Below is a small trained network, with its code and all its weights. Each question gives an input and a class and asks what happens when units are switched off, that is, made to give their printed mean instead of their output.

import numpy as np


def w(rows, s, z=0):
    codes = np.array(rows[::2]) - 128.0
    scale = np.full(codes.shape[1], s)
    scale[-1] = z or s
    return codes * scale


def norm(h):
    return h / np.sqrt((h * h).mean(-1, keepdims=True) + 1e-5)


def f(y):
    return np.maximum(y, 0)


def log_softmax(a):
    a = a - a.max(-1, keepdims=True)
    return a - np.log(np.exp(a).sum(-1, keepdims=True))


def net(x, mask):
    res = np.array(x, float).reshape(1, 8) / 4 @ E
    u = 0
    for l in range(2):
        y = f(norm(res) @ A[l][:, :-1].T + A[l][:, -1])
        res = res + np.where(mask[u : u + 11], y, B[l][:, -1]) @ B[l][:, :-1]
        u += 11
    return log_softmax(norm(res)[-1] @ U[:, :-1].T + U[:, -1])


A, B = {}, {}
E = w([
[148,164,163,167,185,147,118,153,166,204,98,142],'x0',
[195,159,140,65,122,57,161,143,89,180,135,129],'x1',
[97,181,147,81,107,156,101,89,130,147,130,99],'x2',
[102,105,115,104,231,136,165,140,106,119,173,48],'x3',
[147,136,161,113,144,206,205,117,105,110,106,178],'x4',
[105,116,110,122,110,133,125,170,77,145,6,77],'x5',
[136,117,152,108,139,128,119,129,144,110,115,130],'x6',
[133,127,141,125,130,128,125,129,129,122,125,126],'x7',
],0.018)
A[0] = w([
[77,202,150,53,84,160,90,51,132,151,132,72,19],'L0N1',
[173,45,92,192,147,66,164,187,129,84,128,153,56],'L0N2',
[49,91,137,148,134,157,102,142,139,114,127,154,49],'L0N3',
[148,159,122,115,110,221,234,92,91,122,107,162,25],'L0N4',
[115,99,119,90,42,83,156,88,63,7,131,113,55],'L0N5',
[166,152,127,67,116,70,161,150,116,143,133,145,3],'L0N6',
[211,19,111,187,149,91,140,171,125,109,107,166,25],'L0N7',
[158,152,128,153,57,144,79,104,103,135,119,162,62],'L0N8',
[127,139,128,138,110,135,125,178,90,113,71,99,14],'L0N9',
[108,144,73,156,101,54,31,140,131,148,153,86,22],'L0N10',
[114,182,136,72,115,170,93,80,140,138,124,98,23],'L0N11',
],0.014,0.015)
B[0] = w([
[20,227,156,97,134,184,141,120,64,157,148,178,206],'L0N1',
[23,253,185,50,107,188,92,97,90,149,161,121,237],'L0N2',
[225,163,106,152,128,143,108,100,27,103,122,108,172],'L0N3',
[78,39,226,143,185,27,59,206,107,73,131,191,214],'L0N4',
[171,80,29,100,196,189,72,166,199,233,148,172,254],'L0N5',
[185,161,92,109,130,95,123,111,57,142,117,108,162],'L0N6',
[14,237,166,81,87,175,131,102,96,159,124,160,208],'L0N7',
[123,146,112,114,101,99,216,208,173,67,129,89,196],'L0N8',
[84,79,110,131,125,143,195,94,125,214,63,115,147],'L0N9',
[106,17,241,131,188,97,151,164,114,69,117,219,236],'L0N10',
[56,231,161,137,123,133,141,125,82,151,145,122,154],'L0N11',
],0.012,0.0057)
A[1] = w([
[171,155,153,132,120,91,145,56,193,102,247,157,75],'L1N1',
[110,108,111,122,213,147,170,117,104,111,180,7,87],'L1N2',
[122,126,111,206,110,192,135,86,142,105,130,109,45],'L1N3',
[160,149,112,142,10,118,99,134,185,122,89,210,92],'L1N4',
[100,83,118,89,96,107,132,141,95,173,23,68,63],'L1N5',
[153,159,113,163,52,115,131,102,167,92,81,136,30],'L1N6',
[93,48,238,127,122,85,116,125,115,76,140,137,17],'L1N7',
[237,160,119,75,114,59,183,108,49,158,115,126,2],'L1N8',
[77,125,128,131,90,24,20,115,161,148,146,52,38],'L1N9',
[166,197,189,200,178,135,119,158,194,220,77,123,51],'L1N10',
[99,104,107,212,119,223,88,93,150,42,103,111,59],'L1N11',
],0.015,0.0074)
B[1] = w([
[119,100,109,200,103,192,116,113,77,123,3,104,241],'L1N1',
[148,168,144,124,48,94,172,166,195,103,104,129,255],'L1N2',
[144,127,130,100,104,76,115,96,101,164,121,120,155],'L1N3',
[124,151,141,109,175,120,195,161,153,96,147,45,228],'L1N4',
[148,126,127,214,120,172,143,57,134,103,121,146,212],'L1N5',
[155,140,120,146,165,111,167,115,144,128,110,86,148],'L1N6',
[138,133,92,122,178,77,134,154,154,182,80,145,214],'L1N7',
[136,148,156,147,133,80,48,82,109,123,183,100,199],'L1N8',
[143,100,180,111,153,160,154,151,88,104,149,183,174],'L1N9',
[102,66,64,71,100,158,110,116,148,108,199,151,244],'L1N10',
[177,151,155,94,125,62,80,95,57,177,183,121,219],'L1N11',
],0.018,0.0094)
U = w([
[109,31,253,150,180,99,144,170,99,74,117,221,108],'0',
[37,224,154,110,106,189,156,114,67,134,148,148,106],'1',
[204,146,148,126,114,76,80,78,58,141,171,91,111],'2',
[142,97,97,232,102,212,155,65,105,123,38,116,104],'3',
[126,143,100,135,132,120,132,122,151,128,113,139,253],'4',
[153,161,135,115,97,102,220,165,205,84,127,72,90],'5',
[126,60,27,82,115,182,123,129,155,131,185,140,96],'6',
],0.014,0.02)

Each question gives the input, the list of numbers given to net, and the class t.
The units are the neurons (one row each of A and B). Each row of codes is followed by its name. A weight is (code - 128) times the scale printed after its matrix; where a second scale follows, it is the last column's (A, B and U).
mask holds one flag per neuron, layer by layer. A switched-off neuron (its flag False) gives its mean, the last column of its row in B, instead of its output. The means were averaged over made-up inputs and are rounded, as every weight is.
A unit's drop is (log p(t) with every unit on - log p(t) with that unit switched off) / (log p(t) with every unit on - log p(t) with every unit switched off).
The circuit of an input: a set's keep is (log p(t) with only the set's units on - log p(t) with every unit switched off) / (log p(t) with every unit on - log p(t) with every unit switched off). Starting from the 12 units with the biggest drops (on a tie, the unit counted first), units are removed one at a time, each time the one whose removal leaves the highest keep (on an exact tie, the one counted first), for as long as the keep stays at least 0.8.
units of the circuit, in order: the units of the circuit, biggest drop first
most important unit: the unit with the biggest drop
top k neurons: the k neurons with the biggest drops, biggest first
top k neurons in layer l: the k neurons of layer l with the biggest drops, biggest first
input [1,5,-6,7,6,2,-3,-5], class 5: top 2 neurons : (L1N2; L0N10)
input [-8,-3,5,6,3,8,-1,-6], class 3: most important unit : L1N5
input [-5,-1,1,3,-2,6,-4,4], class 3: top 2 neurons in layer 1 : (L1N5; L1N10)
input [7,6,-7,0,0,1,-5,8], class 1: top 2 neurons : (L0N7; L0N2)
input [-4,8,2,3,7,2,-7,7], class 2: top 3 neurons : (L1N8; L0N6; L0N10)
input [1,4,-4,8,-5,-8,4,4], class 3: top 2 neurons in layer 1 : (L1N1; L1N4)
input [3,-8,-1,0,-6,8,8,-5], class 2: top 2 neurons in layer 0 : (L0N3; L0N4)
input [7,5,0,8,3,-8,-8,1], class 3: top 2 neurons : (L1N1; L1N4)
input [-6,5,-8,4,-7,-2,-6,-3], class 1: top 2 neurons : (L0N2; L0N7)
input [-3,0,-3,3,6,-7,7,-7], class 3: top 2 neurons : (L1N1; L0N10)
input [4,-1,7,6,-8,5,-7,1], class 0: top 2 neurons : (L0N10; L1N9)
input [8,-6,6,-7,-7,5,-3,1], class 6: top 3 neurons : (L1N10; L0N4; L1N2)
input [8,8,7,5,5,7,-2,-4], class 2: top 2 neurons : (L1N8; L0N5)
input [-7,-1,-3,-5,-4,5,-6,-5], class 6: units of the circuit, in order : (L0N5)
input [8,5,8,3,8,2,6,-1], class 0: top 4 neurons in layer 0 : (L0N4; L0N5; L0N2; L0N7)
input [7,-7,4,6,-3,-8,4,2], class 3: top 2 neurons : (L1N1; L0N5)
input [5,1,-6,3,1,6,3,-4], class 1: top 3 neurons : (L0N7; L0N2; L1N1)
input [8,-1,6,8,-6,-4,7,6], class 5: top 2 neurons : (L1N2; L0N5)
input [-3,-6,-6,1,-2,-2,1,-8], class 1: top 2 neurons in layer 0 : (L0N2; L0N7)
input [1,2,-2,-6,-2,3,1,4], class 5: top neuron in layer 1 : (L1N4)
input [2,-1,-3,5,-4,-1,-3,-7], class 5: top 2 neurons : (L1N2; L0N4)
input [0,-1,-7,8,7,-5,6,6], class 5: top 2 neurons in layer 0 : (L0N10; L0N1)
input [8,7,-2,4,0,-1,3,-8], class 6: top 2 neurons in layer 1 : (L1N10; L1N11)
input [5,6,-7,4,-8,-3,6,1], class 0: top 3 neurons in layer 0 : (L0N10; L0N1; L0N5)
input [-1,-3,7,4,-7,7,-4,-1], class 0: top 2 neurons in layer 1 : (L1N9; L1N1)
